Here is a tiny trained network, its code and every weight. The questions are about switching its units off for an input and a target symbol, where a switched-off unit gives its printed mean instead of its output.

import numpy as np


def w(rows, s, z=0):
    codes = np.array(rows[::2]) - 128.0
    scale = np.full(codes.shape[1], s)
    scale[-1] = z or s
    return codes * scale


def norm(h):
    return h / np.sqrt((h * h).mean(-1, keepdims=True) + 1e-5)


def f(y):
    return y / 2 * (1 + np.tanh(0.7978845608 * (y + 0.044715 * y**3)))


def softmax(a):
    e = np.exp(a - a.max(-1, keepdims=True))
    return e / e.sum(-1, keepdims=True)


def log_softmax(a):
    a = a - a.max(-1, keepdims=True)
    return a - np.log(np.exp(a).sum(-1, keepdims=True))


def net(x, mask):
    ids = ['ΔΘΣΩαβζημξπτφψ'.index(c) for c in x.split()]
    T = len(ids)
    res = E[ids] + P[:T]
    u = 0
    for l in range(2):
        r = norm(res)
        for j in range(3):
            rows = slice(3 * j, 3 * j + 3)
            q, k, v = (r @ M[l][rows].T for M in (Q, K, V))
            z = softmax(np.where(np.tri(T) > 0, q @ k.T / 3**0.5, -1e9)) @ v
            o = O[l][rows]
            res = res + np.where(mask[u + j], z, o[:, -1]) @ o[:, :-1]
        u += 3
        y = f(norm(res) @ A[l][:, :-1].T + A[l][:, -1])
        res = res + np.where(mask[u : u + 16], y, B[l][:, -1]) @ B[l][:, :-1]
        u += 16
    return log_softmax(norm(res)[-1] @ U[:, :-1].T + U[:, -1])


Q, K, V, O, A, B = {}, {}, {}, {}, {}, {}
E = w([
[119,106,127],'Δ',
[118,106,127],'Θ',
[116,107,128],'Σ',
[119,106,127],'Ω',
[115,106,128],'α',
[119,104,127],'β',
[91,123,132],'ζ',
[120,102,128],'η',
[125,86,130],'μ',
[137,74,129],'ξ',
[183,74,109],'π',
[76,203,111],'τ',
[116,137,102],'φ',
[92,205,252],'ψ',
],0.0033)
P = w([
[8,90,140],'0',
[33,75,136],'1',
[68,66,129],'2',
[92,82,130],'3',
[117,86,130],'4',
[131,95,133],'5',
[148,97,135],'6',
[166,101,135],'7',
[165,107,136],'8',
[170,107,138],'9',
],0.0014)
Q[0] = w([
[141,2,176],'L0H0',
[136,42,189],'L0H0',
[66,139,84],'L0H0',
[161,183,188],'L0H1',
[97,58,122],'L0H1',
[91,72,49],'L0H1',
[176,182,145],'L0H2',
[208,192,107],'L0H2',
[162,175,151],'L0H2',
],0.005)
K[0] = w([
[196,122,45],'L0H0',
[173,113,55],'L0H0',
[185,149,194],'L0H0',
[48,49,47],'L0H1',
[196,152,139],'L0H1',
[210,193,220],'L0H1',
[4,77,188],'L0H2',
[48,42,220],'L0H2',
[49,99,147],'L0H2',
],0.0042)
V[0] = w([
[149,84,254],'L0H0',
[128,133,221],'L0H0',
[116,72,68],'L0H0',
[158,116,10],'L0H1',
[117,115,19],'L0H1',
[99,86,47],'L0H1',
[124,138,113],'L0H2',
[92,156,38],'L0H2',
[112,152,97],'L0H2',
],0.0033)
O[0] = w([
[173,182,179,183],'L0H0',
[169,143,199,122],'L0H0',
[131,167,63,254],'L0H0',
[13,89,138,79],'L0H1',
[5,75,70,153],'L0H1',
[56,124,58,240],'L0H1',
[125,117,121,116],'L0H2',
[133,88,70,132],'L0H2',
[149,106,114,109],'L0H2',
],0.0026,0.0017)
A[0] = w([
[146,24,167,197],'L0N0',
[163,42,179,193],'L0N1',
[218,196,179,229],'L0N2',
[134,108,93,9],'L0N3',
[42,253,116,121],'L0N4',
[153,100,68,5],'L0N5',
[195,15,99,165],'L0N6',
[65,210,156,231],'L0N7',
[131,138,113,21],'L0N8',
[102,134,119,168],'L0N9',
[47,5,128,205],'L0N10',
[158,114,35,9],'L0N11',
[93,218,114,183],'L0N12',
[98,169,147,220],'L0N13',
[95,182,116,33],'L0N14',
[96,101,202,241],'L0N15',
],0.0012,0.0014)
B[0] = w([
[156,203,83,188],'L0N0',
[138,206,60,171],'L0N1',
[113,108,57,137],'L0N2',
[54,113,235,82],'L0N3',
[210,123,151,122],'L0N4',
[54,119,250,84],'L0N5',
[132,213,122,178],'L0N6',
[240,135,61,177],'L0N7',
[47,85,229,77],'L0N8',
[161,135,101,158],'L0N9',
[192,198,43,248],'L0N10',
[74,115,225,89],'L0N11',
[190,126,105,148],'L0N12',
[208,134,57,174],'L0N13',
[128,86,221,80],'L0N14',
[216,186,24,195],'L0N15',
],0.0012,0.0013)
Q[1] = w([
[141,122,131],'L1H0',
[108,172,39],'L1H0',
[111,179,44],'L1H0',
[121,210,106],'L1H1',
[106,40,174],'L1H1',
[160,41,111],'L1H1',
[51,83,169],'L1H2',
[138,89,4],'L1H2',
[100,162,254],'L1H2',
],0.0069)
K[1] = w([
[142,106,143],'L1H0',
[130,234,240],'L1H0',
[125,206,201],'L1H0',
[195,29,109],'L1H1',
[1,210,173],'L1H1',
[138,229,102],'L1H1',
[87,158,36],'L1H2',
[251,196,166],'L1H2',
[11,63,76],'L1H2',
],0.0055)
V[1] = w([
[153,1,131],'L1H0',
[175,63,106],'L1H0',
[125,66,133],'L1H0',
[175,17,116],'L1H1',
[48,215,121],'L1H1',
[153,22,108],'L1H1',
[31,183,168],'L1H2',
[59,105,172],'L1H2',
[152,194,92],'L1H2',
],0.0029)
O[1] = w([
[70,176,168,129],'L1H0',
[77,214,141,158],'L1H0',
[94,150,176,138],'L1H0',
[151,3,161,204],'L1H1',
[140,198,110,178],'L1H1',
[159,51,179,255],'L1H1',
[238,176,111,54],'L1H2',
[195,172,181,53],'L1H2',
[111,107,38,195],'L1H2',
],0.0027,0.00093)
A[1] = w([
[160,130,123,250],'L1N0',
[137,136,108,177],'L1N1',
[42,193,120,108],'L1N2',
[108,170,173,24],'L1N3',
[128,128,128,127],'L1N4',
[154,128,105,203],'L1N5',
[122,151,161,35],'L1N6',
[253,160,206,253],'L1N7',
[127,127,126,117],'L1N8',
[102,82,133,171],'L1N9',
[222,156,116,184],'L1N10',
[121,142,139,43],'L1N11',
[124,97,141,154],'L1N12',
[125,105,129,158],'L1N13',
[126,126,123,103],'L1N14',
[124,130,126,73],'L1N15',
],0.0051,0.0018)
B[1] = w([
[90,159,170,218],'L1N0',
[123,134,154,205],'L1N1',
[164,74,153,162],'L1N2',
[131,100,79,14],'L1N3',
[128,128,128,127],'L1N4',
[118,141,155,236],'L1N5',
[128,105,78,20],'L1N6',
[4,150,131,87],'L1N7',
[128,128,128,126],'L1N8',
[132,161,155,251],'L1N9',
[71,123,156,130],'L1N10',
[139,102,97,49],'L1N11',
[133,151,135,161],'L1N12',
[130,144,142,184],'L1N13',
[129,126,129,125],'L1N14',
[136,112,115,95],'L1N15',
],0.0043,0.0012)
U = w([
[151,134,124,96],'Δ',
[162,127,119,127],'Θ',
[147,144,126,34],'Σ',
[148,137,128,44],'Ω',
[163,139,128,81],'α',
[161,134,133,63],'β',
[145,206,113,254],'ζ',
[169,134,139,90],'η',
[162,121,192,121],'μ',
[147,81,228,146],'ξ',
[86,2,159,137],'π',
[117,197,43,86],'τ',
[49,76,16,165],'φ',
[24,188,187,168],'ψ',
],0.01,0.0049)

Each question gives the input, a string of symbols that net reads in full, and the target symbol t.
The units are the heads (3 rows each of Q, K, V and O) and the neurons (one row each of A and B). Each row of codes is followed by its name. A weight is (code - 128) times the scale printed after its matrix; where a second scale follows, it is the last column's (O, A, B and U).
mask holds one flag per unit, layer by layer, with each layer's heads first. A switched-off unit (its flag False) gives its mean, the last column of its rows in O or B, instead of its output. The means were averaged over made-up inputs and are rounded, as every weight is.
A unit's drop is (log p(t) with every unit on - log p(t) with that unit switched off) / (log p(t) with every unit on - log p(t) with every unit switched off).
The circuit of an input: a set's keep is (log p(t) with only the set's units on - log p(t) with every unit switched off) / (log p(t) with every unit on - log p(t) with every unit switched off). Starting from the 12 units with the biggest drops (on a tie, the unit counted first), units are removed one at a time, each time the one whose removal leaves the highest keep (on an exact tie, the one counted first), for as long as the keep stays at least 0.8.
units of the circuit, in order: the units of the circuit, biggest drop first
k most important neurons: the k neurons with the biggest drops, biggest first
k most important neurons of layer l: the k neurons of layer l with the biggest drops, biggest first
which heads matter: for each layer, one digit per head in row order, 1 if its drop is at least 0.15 and else 0, layers parted by /
input ζ μ μ Δ Ω ξ ζ ξ Θ, target ξ: which heads matter	000 / 011
input μ β ζ ζ π π Σ φ η, target φ: which heads matter	100 / 000
input ζ β Ω Ω φ η Δ, target φ: units of the circuit, in order	L0H1
input η ψ β ξ Σ π π, target π: units of the circuit, in order	L1H2, L0H1, L1N10, L1H1
input ζ φ α φ Δ π, target φ: units of the circuit, in order	L0H1, L0H0
input Δ ζ ψ Σ φ Δ Δ, target φ: units of the circuit, in order	L1H2, L0H1
input Θ μ ζ ζ Θ φ ξ, target φ: units of the circuit, in order	L1N2, L0H1
input ψ φ ψ Δ, target ψ: units of the circuit, in order	L1N7, L0H1
input β Ω β Σ ξ φ ξ π ψ φ, target ψ: which heads matter	010 / 001
input Θ μ ξ Θ μ, target ξ: units of the circuit, in order	L1N7, L1H0
input ψ ζ β, target ψ: 3 most important neurons	L1N10, L1N7, L1N2
input μ α Ω η φ μ α, target φ: which heads matter	110 / 000
input Δ α ξ, target ξ: 2 most important neurons of layer 1	L1N7, L1N9
input Σ φ τ Θ φ α Σ, target φ: units of the circuit, in order	L0H0
input Σ φ μ β Σ ξ π Θ, target π: which heads matter	000 / 001
input Δ ξ Θ, target ξ: units of the circuit, in order	L1H2, L1N7
input τ φ ψ β, target ψ: units of the circuit, in order	L0H1, L1N7
input ζ π π ξ π Ω ξ ζ, target ξ: 3 most important neurons of layer 1	L1N7, L1N9, L1N10
input ψ η β ξ, target ξ: 2 most important neurons	L1N7, L0N2
input Θ ζ π ζ, target π: 2 most important neurons	L1N2, L1N7
input ψ Θ μ α π φ Θ, target φ: which heads matter	010 / 001
input π Ω Δ ζ ζ φ, target φ: most important neuron of layer 1	L1N9
input ζ φ φ ξ, target φ: which heads matter	010 / 000
input α Ω ζ ψ ζ α, target ψ: 2 most important neurons	L1N10, L1N7
input β α φ ψ Θ, target ψ: 2 most important neurons	L1N10, L1N7
